Below are the code and all the weights of a small trained network. Each question names an input and a class and asks about switching units off, where a switched-off unit gives its printed mean instead of its output.

import numpy as np


def w(rows, s, z=0):
    codes = np.array(rows[::2]) - 128.0
    scale = np.full(codes.shape[1], s)
    scale[-1] = z or s
    return codes * scale


def f(y):
    return np.maximum(y, 0)


def log_softmax(a):
    a = a - a.max(-1, keepdims=True)
    return a - np.log(np.exp(a).sum(-1, keepdims=True))


def net(x, mask):
    res = np.array(x, float).reshape(1, 8) / 4 @ E
    y = f(res @ A[0][:, :-1].T + A[0][:, -1])
    res = res + np.where(mask, y, B[0][:, -1]) @ B[0][:, :-1]
    return log_softmax(res[-1] @ U[:, :-1].T + U[:, -1])


A, B = {}, {}
E = w([
[19,94,178,60,46],'x0',
[159,235,178,173,21],'x1',
[177,113,114,58,152],'x2',
[229,66,149,111,124],'x3',
[49,204,214,75,255],'x4',
[85,217,14,140,62],'x5',
[184,206,77,49,104],'x6',
[133,245,147,119,117],'x7',
],0.0077)
A[0] = w([
[146,93,84,150,165,136],'N1',
[42,143,85,169,142,108],'N2',
[115,151,83,210,138,215],'N3',
[66,126,195,153,92,163],'N4',
[82,138,157,133,186,78],'N5',
[99,117,127,253,126,218],'N6',
[123,74,139,52,133,241],'N7',
[133,117,135,184,58,95],'N8',
[82,197,109,147,72,150],'N9',
[179,145,46,105,70,130],'N10',
[147,248,155,110,107,139],'N11',
[122,93,175,130,230,254],'N12',
[166,115,111,141,147,138],'N13',
[138,136,107,251,58,116],'N14',
[121,193,110,139,145,197],'N15',
[159,155,55,170,72,182],'N16',
[235,38,197,191,125,151],'N17',
[117,123,115,226,230,129],'N18',
[124,37,133,56,61,215],'N19',
],0.011,0.0042)
B[0] = w([
[96,173,89,165,106,181],'N1',
[107,151,171,156,147,187],'N2',
[99,135,99,99,31,200],'N3',
[134,104,158,78,157,211],'N4',
[24,125,164,83,93,177],'N5',
[71,24,131,133,23,217],'N6',
[63,135,83,162,217,224],'N7',
[188,51,133,166,85,190],'N8',
[212,147,197,132,108,223],'N9',
[186,115,60,82,152,222],'N10',
[197,192,186,152,102,232],'N11',
[66,197,162,155,173,241],'N12',
[160,194,90,185,111,166],'N13',
[165,33,107,87,83,227],'N14',
[95,211,137,64,67,191],'N15',
[210,101,96,86,134,227],'N16',
[164,119,138,195,127,249],'N17',
[74,138,143,168,99,200],'N18',
[146,64,49,161,254,245],'N19',
],0.0084,0.011)
U = w([
[55,77,100,146,172,38],'0',
[60,212,201,27,142,119],'1',
[191,254,187,56,35,211],'2',
[192,29,162,96,9,36],'3',
[120,69,53,97,210,254],'4',
[213,162,204,236,149,87],'5',
[229,202,27,28,109,152],'6',
[26,134,92,218,46,78],'7',
],0.0075,0.0026)

Each question gives the input, the list of numbers given to net, and the class t.
The units are the neurons (one row each of A and B). Each row of codes is followed by its name. A weight is (code - 128) times the scale printed after its matrix; where a second scale follows, it is the last column's (A, B and U).
mask holds one flag per neuron, in row order. A switched-off neuron (its flag False) gives its mean, the last column of its row in B, instead of its output. The means were averaged over made-up inputs and are rounded, as every weight is.
A unit's drop is (log p(t) with every unit on - log p(t) with that unit switched off) / (log p(t) with every unit on - log p(t) with every unit switched off).
The circuit of an input: a set's keep is (log p(t) with only the set's units on - log p(t) with every unit switched off) / (log p(t) with every unit on - log p(t) with every unit switched off). Starting from the 12 units with the biggest drops (on a tie, the unit counted first), units are removed one at a time, each time the one whose removal leaves the highest keep (on an exact tie, the one counted first), for as long as the keep stays at least 0.8.
circuit, biggest first: the units of the circuit, biggest drop first
most important unit: the unit with the biggest drop
top k neurons: the k neurons with the biggest drops, biggest first
drop of u: that unit's drop, to one decimal
input [-4,-7,5,-5,-5,4,-3,-1], class 7: circuit, biggest first : [N1; N18]
input [-3,8,-8,-6,7,-8,-3,-8], class 7: most important unit : N6
input [-5,3,-4,2,0,-5,-5,7], class 3: top 2 neurons : [N6; N7]
input [0,-8,-7,3,-5,7,3,2], class 6: circuit, biggest first : [N10; N16]
input [1,-5,-6,7,8,1,-8,0], class 7: circuit, biggest first : [N18; N19]
input [-5,-5,-2,5,5,-2,-3,6], class 1: circuit, biggest first : [N12; N5]
input [7,7,-2,-5,6,-1,-5,-2], class 1: top 2 neurons : [N4; N5]
input [1,0,-4,7,5,-6,5,-2], class 0: circuit, biggest first : [N11; N9; N12]
input [2,8,-4,2,-4,1,2,6], class 3: top 2 neurons : [N14; N8]
input [-6,1,3,6,6,5,-7,5], class 2: circuit, biggest first : [N19; N15]
input [-2,0,1,1,-3,-4,-1,-8], class 0: top 2 neurons : [N11; N9]
input [8,7,-6,7,-5,4,7,6], class 6: top 2 neurons : [N10; N6]
input [-2,2,6,-4,-8,-8,-3,1], class 5: top 2 neurons : [N17; N3]
input [-1,-1,3,0,-8,-4,2,-3], class 4: circuit, biggest first : [N19]
input [5,5,0,8,-8,5,5,-5], class 6: top 4 neurons : [N10; N19; N6; N16]
input [0,6,1,1,-5,-4,7,4], class 6: top 3 neurons : [N10; N16; N6]
input [-2,7,-2,-1,3,-7,-8,-4], class 7: top 2 neurons : [N6; N12]
input [1,-6,3,8,-4,2,5,-2], class 4: drop of N19 : 0.2
input [6,-1,1,7,6,-8,-3,-2], class 0: drop of N10 : 0.1
input [-5,-4,-1,-3,2,-5,0,-1], class 7: drop of N19 : 0.1
input [-6,0,2,-7,4,-6,8,4], class 2: top neuron : [N11]
